Here is a tiny trained network, its code and every weight. The questions are about switching its units off for an input and a target symbol, where a switched-off unit gives its printed mean instead of its output.

import numpy as np


def w(rows, s, z=0):
    codes = np.array(rows[::2]) - 128.0
    scale = np.full(codes.shape[1], s)
    scale[-1] = z or s
    return codes * scale


def f(y):
    return np.maximum(y, 0)


def softmax(a):
    e = np.exp(a - a.max(-1, keepdims=True))
    return e / e.sum(-1, keepdims=True)


def log_softmax(a):
    a = a - a.max(-1, keepdims=True)
    return a - np.log(np.exp(a).sum(-1, keepdims=True))


def net(x, mask):
    ids = ['βδεηθλξ'.index(c) for c in x.split()]
    T = len(ids)
    res = E[ids] + P[:T]
    u = 0
    for l in range(2):
        r = res
        for j in range(3):
            rows = slice(3 * j, 3 * j + 3)
            q, k, v = (r @ M[l][rows].T for M in (Q, K, V))
            z = softmax(np.where(np.tri(T) > 0, q @ k.T / 3**0.5, -1e9)) @ v
            o = O[l][rows]
            res = res + np.where(mask[u + j], z, o[:, -1]) @ o[:, :-1]
        u += 3
        y = f(res @ A[l][:, :-1].T + A[l][:, -1])
        res = res + np.where(mask[u : u + 8], y, B[l][:, -1]) @ B[l][:, :-1]
        u += 8
    return log_softmax(res[-1] @ U[:, :-1].T + U[:, -1])


Q, K, V, O, A, B = {}, {}, {}, {}, {}, {}
E = w([
[72,141,113,79,91,95,74,167,143,144,105],'β',
[132,137,50,95,184,171,112,137,160,94,128],'δ',
[171,77,102,116,156,125,84,104,110,179,177],'ε',
[157,189,179,108,90,149,120,91,121,104,139],'η',
[95,181,129,85,138,207,98,194,151,245,120],'θ',
[179,151,86,117,148,87,130,127,141,161,111],'λ',
[125,115,171,116,113,195,95,177,115,184,43],'ξ',
],0.013)
P = w([
[47,166,198,139,240,95,103,36,28,77,130],'0',
[77,173,133,92,171,121,116,48,3,90,122],'1',
[102,153,151,100,150,111,109,71,38,79,120],'2',
[117,150,142,88,133,154,120,82,70,91,122],'3',
[125,143,145,105,125,152,116,93,84,89,118],'4',
[132,133,146,117,114,157,116,108,100,94,114],'5',
[132,124,149,136,104,160,112,116,102,93,110],'6',
[128,119,143,154,102,165,105,132,108,93,105],'7',
[130,120,143,170,88,167,107,140,115,89,104],'8',
[127,120,146,197,83,176,104,150,115,99,102],'9',
[127,99,146,170,71,172,118,179,86,73,99],'10',
[122,102,142,204,67,186,114,202,74,72,93],'11',
],0.0057)
Q[0] = w([
[158,96,102,130,146,173,74,91,101,95,181],'L0H1',
[87,167,129,181,116,37,141,128,115,79,106],'L0H1',
[125,148,155,149,158,87,220,110,125,136,122],'L0H1',
[131,163,119,132,97,140,97,150,137,136,128],'L0H2',
[212,187,125,98,124,122,103,106,63,161,113],'L0H2',
[68,100,182,130,152,172,202,114,170,92,151],'L0H2',
[53,70,219,162,92,104,148,117,117,146,198],'L0H3',
[249,187,109,143,130,107,171,133,130,149,92],'L0H3',
[125,79,180,121,136,153,174,94,164,86,192],'L0H3',
],0.02)
K[0] = w([
[108,66,129,115,121,152,107,146,119,104,193],'L0H1',
[101,168,162,211,191,66,160,76,168,127,101],'L0H1',
[118,150,166,21,236,70,137,104,56,154,63],'L0H1',
[132,129,108,160,96,162,136,128,153,135,140],'L0H2',
[162,126,151,149,62,112,170,178,131,158,170],'L0H2',
[108,121,136,5,172,141,126,133,64,107,113],'L0H2',
[97,108,179,93,123,128,84,44,135,149,147],'L0H3',
[166,192,165,108,128,90,171,137,111,142,102],'L0H3',
[113,135,153,32,146,132,108,84,76,100,128],'L0H3',
],0.014)
V[0] = w([
[202,131,44,109,142,27,221,172,129,188,33],'L0H1',
[217,161,102,93,33,89,116,152,162,146,133],'L0H1',
[23,34,96,82,125,159,107,168,71,112,178],'L0H1',
[150,108,64,86,142,202,103,139,188,47,121],'L0H2',
[128,141,161,128,129,87,133,135,115,152,142],'L0H2',
[139,113,53,105,132,204,115,116,175,60,116],'L0H2',
[103,8,103,90,169,134,156,141,46,213,141],'L0H3',
[131,49,99,84,57,89,43,102,111,147,197],'L0H3',
[69,172,122,113,157,56,221,235,131,116,27],'L0H3',
],0.011)
O[0] = w([
[160,251,223,195,168,119,80,202,157,83,151,36],'L0H1',
[97,102,90,186,87,141,131,190,93,48,110,56],'L0H1',
[73,151,181,234,172,3,115,94,168,87,93,248],'L0H1',
[136,118,182,126,62,78,172,178,72,136,120,109],'L0H2',
[124,145,84,122,153,143,121,98,163,122,122,156],'L0H2',
[132,125,188,138,74,73,165,190,62,135,124,104],'L0H2',
[163,219,126,121,91,210,129,78,162,129,123,176],'L0H3',
[74,200,69,201,72,156,179,165,111,76,110,118],'L0H3',
[48,74,130,184,104,138,143,12,130,143,167,150],'L0H3',
],0.0057,0.0012)
A[0] = w([
[107,66,108,160,169,213,164,152,248,53,140,87],'L0N1',
[42,153,161,94,130,164,111,166,150,170,199,5],'L0N2',
[178,152,163,217,102,176,197,159,191,120,197,27],'L0N3',
[137,101,128,142,93,104,181,126,235,120,213,39],'L0N4',
[124,198,219,122,85,137,191,47,144,66,179,2],'L0N5',
[177,33,127,201,124,47,215,81,156,206,162,25],'L0N6',
[241,142,87,205,137,170,157,153,159,120,175,87],'L0N7',
[193,77,58,172,211,108,157,82,156,79,162,147],'L0N8',
],0.013,0.0031)
B[0] = w([
[145,166,58,152,190,146,75,89,83,196,132,142],'L0N1',
[119,142,175,58,117,155,11,219,224,72,216,188],'L0N2',
[95,183,188,97,90,145,153,31,99,216,170,136],'L0N3',
[165,106,146,91,148,144,87,111,87,100,60,128],'L0N4',
[156,154,69,103,194,87,49,40,89,165,139,145],'L0N5',
[111,233,75,102,206,162,134,120,117,181,157,158],'L0N6',
[76,2,151,99,103,86,166,184,118,49,82,196],'L0N7',
[132,196,122,126,146,103,121,104,75,191,171,254],'L0N8',
],0.009,0.0046)
Q[1] = w([
[120,109,203,106,50,160,84,131,153,105,56],'L1H1',
[187,161,136,107,171,124,72,41,101,126,123],'L1H1',
[46,170,118,101,131,133,77,224,151,237,132],'L1H1',
[108,30,225,145,81,255,108,97,143,102,115],'L1H2',
[53,140,122,122,18,92,92,131,91,114,135],'L1H2',
[123,175,156,28,110,119,43,115,86,149,118],'L1H2',
[121,104,138,141,118,138,140,119,136,81,182],'L1H3',
[116,166,156,130,121,106,27,120,107,216,39],'L1H3',
[69,209,58,28,141,64,46,89,130,162,157],'L1H3',
],0.03)
K[1] = w([
[128,69,165,121,84,156,101,149,123,115,77],'L1H1',
[130,162,138,88,123,132,82,65,97,169,108],'L1H1',
[83,142,120,193,116,174,135,201,126,217,116],'L1H1',
[121,19,133,139,107,200,87,157,70,113,68],'L1H2',
[163,79,108,204,188,145,165,167,95,100,142],'L1H2',
[164,115,78,169,132,192,138,116,109,156,134],'L1H2',
[136,124,168,104,152,120,95,114,99,147,159],'L1H3',
[76,89,110,191,104,183,97,159,63,90,92],'L1H3',
[98,88,60,108,108,160,141,147,139,2,121],'L1H3',
],0.038)
V[1] = w([
[93,164,172,130,185,203,146,16,167,188,155],'L1H1',
[127,125,128,171,55,154,188,161,58,62,105],'L1H1',
[49,180,1,98,99,28,84,163,134,116,176],'L1H1',
[103,125,142,137,128,145,155,113,136,175,158],'L1H2',
[82,142,44,153,191,216,119,152,90,47,161],'L1H2',
[169,191,110,146,163,161,152,135,128,61,39],'L1H2',
[90,91,48,164,95,219,174,160,178,53,126],'L1H3',
[143,143,136,109,136,95,96,115,144,205,129],'L1H3',
[97,105,138,140,105,186,155,115,76,40,136],'L1H3',
],0.007)
O[1] = w([
[144,107,48,213,190,164,130,245,50,81,106,205],'L1H1',
[74,143,104,73,122,128,65,84,166,182,134,2],'L1H1',
[207,124,217,133,2,220,162,39,210,87,190,219],'L1H1',
[138,129,107,88,122,137,97,101,172,100,98,146],'L1H2',
[178,134,156,92,73,38,135,109,151,186,105,133],'L1H2',
[95,84,194,150,144,74,120,124,133,166,188,114],'L1H2',
[49,138,47,173,184,230,142,148,83,55,155,67],'L1H3',
[128,136,158,90,72,93,118,110,132,158,112,172],'L1H3',
[126,158,120,174,187,184,147,129,99,92,137,88],'L1H3',
],0.0039,0.0084)
A[1] = w([
[180,221,118,118,218,103,130,34,75,167,169,178],'L1N1',
[118,124,175,132,162,193,144,130,114,183,24,68],'L1N2',
[168,87,145,142,97,148,180,157,99,59,127,161],'L1N3',
[140,230,100,94,227,117,105,7,87,202,173,2],'L1N4',
[154,165,102,157,189,144,137,79,97,132,143,49],'L1N5',
[27,119,133,194,103,93,113,83,156,78,149,38],'L1N6',
[119,99,132,131,215,123,182,99,212,135,99,118],'L1N7',
[49,218,112,169,100,82,149,86,179,62,79,76],'L1N8',
],0.015,0.0052)
B[1] = w([
[11,95,41,89,73,206,146,84,132,126,173,254],'L1N1',
[91,108,148,239,136,128,125,67,206,140,149,145],'L1N2',
[200,156,171,159,125,187,170,121,133,150,115,167],'L1N3',
[209,163,175,200,240,41,92,220,128,100,70,220],'L1N4',
[146,110,185,57,80,72,119,106,139,147,114,179],'L1N5',
[89,85,153,250,83,118,79,130,88,155,235,144],'L1N6',
[144,156,155,101,100,131,112,133,96,111,159,130],'L1N7',
[143,128,126,106,232,146,154,104,214,155,10,153],'L1N8',
],0.011,0.016)
U = w([
[123,117,94,130,216,49,119,178,98,84,141,212],'β',
[101,92,71,67,119,184,177,46,120,150,194,174],'δ',
[222,129,180,181,181,101,170,167,98,100,133,147],'ε',
[156,89,210,68,112,3,146,92,152,157,133,165],'η',
[140,156,194,81,168,166,62,180,202,128,206,66],'θ',
[142,138,146,88,178,124,141,116,182,146,103,2],'λ',
[118,79,168,177,175,113,124,89,173,162,146,70],'ξ',
],0.0051,0.0044)

Each question gives the input, a string of symbols that net reads in full, and the target symbol t.
The units are the heads (3 rows each of Q, K, V and O) and the neurons (one row each of A and B). Each row of codes is followed by its name. A weight is (code - 128) times the scale printed after its matrix; where a second scale follows, it is the last column's (O, A, B and U).
mask holds one flag per unit, layer by layer, with each layer's heads first. A switched-off unit (its flag False) gives its mean, the last column of its rows in O or B, instead of its output. The means were averaged over made-up inputs and are rounded, as every weight is.
A unit's drop is (log p(t) with every unit on - log p(t) with that unit switched off) / (log p(t) with every unit on - log p(t) with every unit switched off).
The circuit of an input: a set's keep is (log p(t) with only the set's units on - log p(t) with every unit switched off) / (log p(t) with every unit on - log p(t) with every unit switched off). Starting from the 12 units with the biggest drops (on a tie, the unit counted first), units are removed one at a time, each time the one whose removal leaves the highest keep (on an exact tie, the one counted first), for as long as the keep stays at least 0.8.
units of the circuit, in order: the units of the circuit, biggest drop first
unit that matters most: the unit with the biggest drop
k most important neurons: the k neurons with the biggest drops, biggest first
top k neurons in layer l: the k neurons of layer l with the biggest drops, biggest first
heads that matter: for each layer, one digit per head in row order, 1 if its drop is at least 0.15 and else 0, layers parted by /
input ε β ε λ δ δ δ λ η, target β: heads that matter => 001 / 000
input λ θ λ η ε, target β: heads that matter => 100 / 000
input λ δ δ β, target η: top 2 neurons in layer 1 => [L1N1; L1N4]
input ε λ β θ δ δ δ δ, target η: units of the circuit, in order => [L0H2; L0N8; L1H3]
input δ δ β λ ε θ ε ε δ, target ε: units of the circuit, in order => [L1N1; L0H1; L1H1]
input ξ η λ λ β β λ β, target ξ: heads that matter => 001 / 101
input λ λ ε ε β ε ξ ε, target η: units of the circuit, in order => [L0H3; L0N7; L1H1; L1H3]
input β η η ξ λ ε λ λ λ β η, target ε: unit that matters most => L0H3
input λ λ η ξ δ ξ θ θ β, target ε: top 2 neurons in layer 0 => [L0N2; L0N8]
input δ δ λ θ δ, target ε: heads that matter => 110 / 100
input ε λ δ β η λ, target δ: 4 most important neurons => [L1N4; L0N8; L0N2; L0N6]
input η λ β δ ε λ ε, target δ: heads that matter => 101 / 100
input ε λ λ λ β λ β λ ξ, target ξ: units of the circuit, in order => [L1N2; L1N1; L1N4; L0N2]
input η ξ λ β, target β: units of the circuit, in order => [L1H1; L0H3; L1N3]
input λ β η β η β ξ λ λ λ η β, target θ: heads that matter => 100 / 100
input ε λ ε λ β ε λ δ, target β: heads that matter => 101 / 000
input λ λ λ, target ε: 2 most important neurons => [L0N7; L1N1]
input β λ ε β ξ β δ δ δ λ δ, target η: units of the circuit, in order => [L0H2; L0N8; L1H1; L1H3]
input ξ η θ λ λ λ λ δ β ξ ε, target β: heads that matter => 110 / 000
input β λ ε δ λ θ η δ β β ε β, target ξ: heads that matter => 101 / 101
input λ λ η δ λ λ δ, target δ: top 2 neurons in layer 0 => [L0N7; L0N1]
input η λ ξ λ λ ε δ η, target δ: 4 most important neurons => [L0N5; L0N8; L1N4; L1N1]
input λ θ δ β, target ε: units of the circuit, in order => [L1H1; L1N1; L0H2]
input η λ θ η ε ε β, target λ: units of the circuit, in order => [L0H3; L1N8; L1H1; L0N8]
input λ η ξ η η, target ε: 2 most important neurons => [L1N1; L0N5]
input η β ε λ β λ λ β λ, target η: units of the circuit, in order => [L0N7; L0H1; L1H1; L1H3]
input λ δ β η λ δ λ, target ε: unit that matters most => L0H1
input λ β λ δ ε β δ, target δ: 2 most important neurons => [L1N4; L0N1]
input θ λ λ ε λ ε δ λ δ λ θ ε, target ε: units of the circuit, in order => [L1N1; L1H1]
input λ δ ε η β λ θ β λ η λ ε, target δ: heads that matter => 100 / 100
